Here is a tiny trained network, its code and every weight. The questions are about switching its units off for an input and a target symbol, where a switched-off unit gives its printed mean instead of its output.

import numpy as np


def w(rows, s, z=0):
    codes = np.array(rows[::2]) - 128.0
    scale = np.full(codes.shape[1], s)
    scale[-1] = z or s
    return codes * scale


def norm(h):
    return h / np.sqrt((h * h).mean(-1, keepdims=True) + 1e-5)


def f(y):
    return y / 2 * (1 + np.tanh(0.7978845608 * (y + 0.044715 * y**3)))


def softmax(a):
    e = np.exp(a - a.max(-1, keepdims=True))
    return e / e.sum(-1, keepdims=True)


def log_softmax(a):
    a = a - a.max(-1, keepdims=True)
    return a - np.log(np.exp(a).sum(-1, keepdims=True))


def net(x, mask):
    ids = ['ΛΞΠΦΩαβγεζηθμστψ'.index(c) for c in x.split()]
    T = len(ids)
    res = E[ids] + P[:T]
    r = norm(res)
    for j in range(3):
        rows = slice(3 * j, 3 * j + 3)
        q, k, v = (r @ M[0][rows].T for M in (Q, K, V))
        z = softmax(np.where(np.tri(T) > 0, q @ k.T / 3**0.5, -1e9)) @ v
        o = O[0][rows]
        res = res + np.where(mask[j], z, o[:, -1]) @ o[:, :-1]
    y = f(norm(res) @ A[0][:, :-1].T + A[0][:, -1])
    res = res + np.where(mask[3:15], y, B[0][:, -1]) @ B[0][:, :-1]
    return log_softmax(norm(res)[-1] @ U[:, :-1].T + U[:, -1])


Q, K, V, O, A, B = {}, {}, {}, {}, {}, {}
E = w([
[70,56,120,203,168,88,80],'Λ',
[153,115,33,73,118,54,127],'Ξ',
[123,127,168,111,51,48,169],'Π',
[194,104,159,231,86,130,175],'Φ',
[201,165,177,105,122,103,169],'Ω',
[139,103,186,128,187,167,50],'α',
[90,170,96,98,162,28,92],'β',
[238,150,156,77,144,183,108],'γ',
[95,138,196,102,146,69,105],'ε',
[214,90,157,146,192,200,120],'ζ',
[131,72,63,136,77,65,150],'η',
[140,1,130,104,149,142,148],'θ',
[107,86,97,90,180,93,79],'μ',
[134,145,114,56,117,68,132],'σ',
[162,173,91,147,137,55,107],'τ',
[180,133,37,150,163,143,88],'ψ',
],0.0082)
P = w([
[92,159,109,145,90,215,122],'0',
[100,182,164,106,210,101,237],'1',
[129,109,141,116,182,182,162],'2',
[124,97,212,122,3,152,38],'3',
[127,156,164,103,194,65,199],'4',
[157,87,144,102,198,155,157],'5',
[116,93,206,103,1,147,37],'6',
],0.0089)
Q[0] = w([
[131,59,81,63,111,129,119],'h1',
[142,107,205,160,45,124,128],'h1',
[169,81,101,133,208,164,205],'h1',
[75,178,186,159,115,79,173],'h2',
[191,140,88,175,65,136,42],'h2',
[196,158,141,100,174,70,255],'h2',
[165,159,93,73,208,108,218],'h3',
[143,139,156,84,57,195,104],'h3',
[111,104,169,115,157,187,153],'h3',
],0.013)
K[0] = w([
[117,83,129,45,124,128,166],'h1',
[82,149,130,174,72,230,191],'h1',
[216,52,180,132,127,82,125],'h1',
[108,152,182,118,113,49,161],'h2',
[122,215,57,194,60,203,170],'h2',
[249,105,140,125,132,31,134],'h2',
[203,97,160,77,148,46,110],'h3',
[127,160,127,109,89,198,156],'h3',
[184,51,175,134,165,184,113],'h3',
],0.014)
V[0] = w([
[60,76,38,136,76,212,194],'h1',
[182,88,177,200,202,111,111],'h1',
[52,154,21,27,197,152,52],'h1',
[186,219,21,153,65,93,191],'h2',
[101,205,212,134,120,109,103],'h2',
[84,69,133,34,140,106,46],'h2',
[82,33,165,178,101,23,165],'h3',
[209,157,126,4,83,153,187],'h3',
[151,3,134,102,143,189,126],'h3',
],0.0079)
O[0] = w([
[70,63,143,119,108,143,167,170],'h1',
[180,147,123,210,97,96,73,126],'h1',
[98,73,43,77,213,133,112,254],'h1',
[242,119,117,161,122,31,137,175],'h2',
[148,195,254,110,128,108,153,73],'h2',
[53,114,137,32,165,152,95,93],'h2',
[71,80,146,144,116,39,193,27],'h3',
[184,170,120,16,17,153,167,133],'h3',
[78,62,127,135,36,144,97,106],'h3',
],0.0077,0.0052)
A[0] = w([
[129,113,80,162,98,220,57,126],'n1',
[116,158,144,100,197,162,85,93],'n2',
[158,165,151,184,79,187,97,2],'n3',
[124,157,112,175,104,96,110,151],'n4',
[64,107,139,134,133,162,151,162],'n5',
[150,45,130,72,154,129,108,214],'n6',
[184,131,80,175,153,16,142,108],'n7',
[125,43,100,203,138,136,159,153],'n8',
[192,99,91,154,121,157,60,159],'n9',
[153,172,184,118,174,169,156,116],'n10',
[139,122,39,150,160,148,106,111],'n11',
[90,127,137,247,88,168,71,128],'n12',
],0.014,0.0053)
B[0] = w([
[120,77,220,44,154,66,135,235],'n1',
[188,189,168,139,93,155,80,178],'n2',
[97,149,8,142,173,71,140,134],'n3',
[124,115,181,117,158,142,154,146],'n4',
[179,128,103,159,129,110,84,177],'n5',
[122,205,93,200,146,144,174,241],'n6',
[94,84,131,101,117,221,95,252],'n7',
[43,172,137,131,94,122,57,199],'n8',
[104,91,84,156,128,64,88,254],'n9',
[37,54,108,131,72,78,88,162],'n10',
[145,123,193,174,112,52,113,234],'n11',
[213,116,129,118,166,200,252,161],'n12',
],0.011,0.0099)
U = w([
[89,106,164,209,201,162,168,105],'Λ',
[123,113,23,126,163,108,177,155],'Ξ',
[153,121,181,115,43,116,156,193],'Π',
[175,120,137,200,107,148,182,221],'Φ',
[194,162,75,101,39,114,111,168],'Ω',
[195,103,198,83,167,173,121,164],'α',
[159,220,111,156,187,117,128,188],'β',
[141,110,78,5,86,104,89,55],'γ',
[120,180,186,128,57,174,39,60],'ε',
[141,59,120,85,166,98,204,161],'ζ',
[65,160,67,194,44,138,114,113],'η',
[79,31,119,88,61,187,136,106],'θ',
[50,126,74,50,214,139,65,4],'μ',
[149,143,54,75,135,174,152,232],'σ',
[205,74,58,184,103,189,42,91],'τ',
[106,112,192,126,146,2,103,100],'ψ',
],0.0091,0.0039)

Each question gives the input, a string of symbols that net reads in full, and the target symbol t.
The units are the heads (3 rows each of Q, K, V and O) and the neurons (one row each of A and B). Each row of codes is followed by its name. A weight is (code - 128) times the scale printed after its matrix; where a second scale follows, it is the last column's (O, A, B and U).
mask holds one flag per unit, heads first, then neurons. A switched-off unit (its flag False) gives its mean, the last column of its rows in O or B, instead of its output. The means were averaged over made-up inputs and are rounded, as every weight is.
A unit's drop is (log p(t) with every unit on - log p(t) with that unit switched off) / (log p(t) with every unit on - log p(t) with every unit switched off).
The circuit of an input: a set's keep is (log p(t) with only the set's units on - log p(t) with every unit switched off) / (log p(t) with every unit on - log p(t) with every unit switched off). Starting from the 12 units with the biggest drops (on a tie, the unit counted first), units are removed one at a time, each time the one whose removal leaves the highest keep (on an exact tie, the one counted first), for as long as the keep stays at least 0.8.
units of the circuit, in order: the units of the circuit, biggest drop first
most important unit: the unit with the biggest drop
top k neurons: the k neurons with the biggest drops, biggest first
heads that matter: for each layer, one digit per head in row order, 1 if its drop is at least 0.15 and else 0, layers parted by /
input Λ τ Ω ε η τ ψ, target Λ: units of the circuit, in order => h3; n12
input α ζ Φ ψ, target α: top 2 neurons => n1; n12
input ψ τ μ ψ τ μ η, target ψ: top 3 neurons => n1; n11; n7
input β η Ξ, target Ξ: heads that matter => 101
input ψ τ α ψ β β ψ, target ψ: units of the circuit, in order => n1; n7
input α μ τ, target τ: most important unit => n7
input Φ Φ ψ ψ ψ ε, target ε: heads that matter => 110
input τ α θ θ, target τ: heads that matter => 011
input ψ η Ξ μ ψ Ω, target Ω: heads that matter => 101
input τ Λ τ τ θ, target η: units of the circuit, in order => h3; h2; n1; h1
input η τ τ ψ η η τ, target η: heads that matter => 100
input η ψ ψ α β, target μ: heads that matter => 001
input Λ μ η μ, target Λ: heads that matter => 001
input τ ψ μ τ, target τ: units of the circuit, in order => h2; n1; n7
input θ ψ η ψ, target θ: heads that matter => 101
input γ α ψ τ ψ ψ ψ, target γ: units of the circuit, in order => h3; n1; n3
input η ψ ψ ψ ψ ψ Λ, target η: most important unit => h1
input γ Ξ β μ α, target ε: units of the circuit, in order => h2; n2
input Φ θ Ξ ψ ψ α ψ, target Φ: heads that matter => 110
input α γ Λ Λ, target α: heads that matter => 010
input θ μ ψ ψ ψ ψ μ, target θ: units of the circuit, in order => h3; n12
input ψ μ γ, target γ: top 2 neurons => n1; n3
input η τ τ ζ Ξ Ω θ, target η: top 3 neurons => n8; n6; n1
input ψ τ Ω, target Ω: heads that matter => 001
input γ μ ε σ, target γ: most important unit => h3
input τ σ ψ μ μ ψ Λ, target τ: units of the circuit, in order => h2; n1; n7
input ψ τ θ τ Φ, target Φ: heads that matter => 100
input τ τ τ θ τ Λ, target Λ: units of the circuit, in order => n12; h1; n7; h2
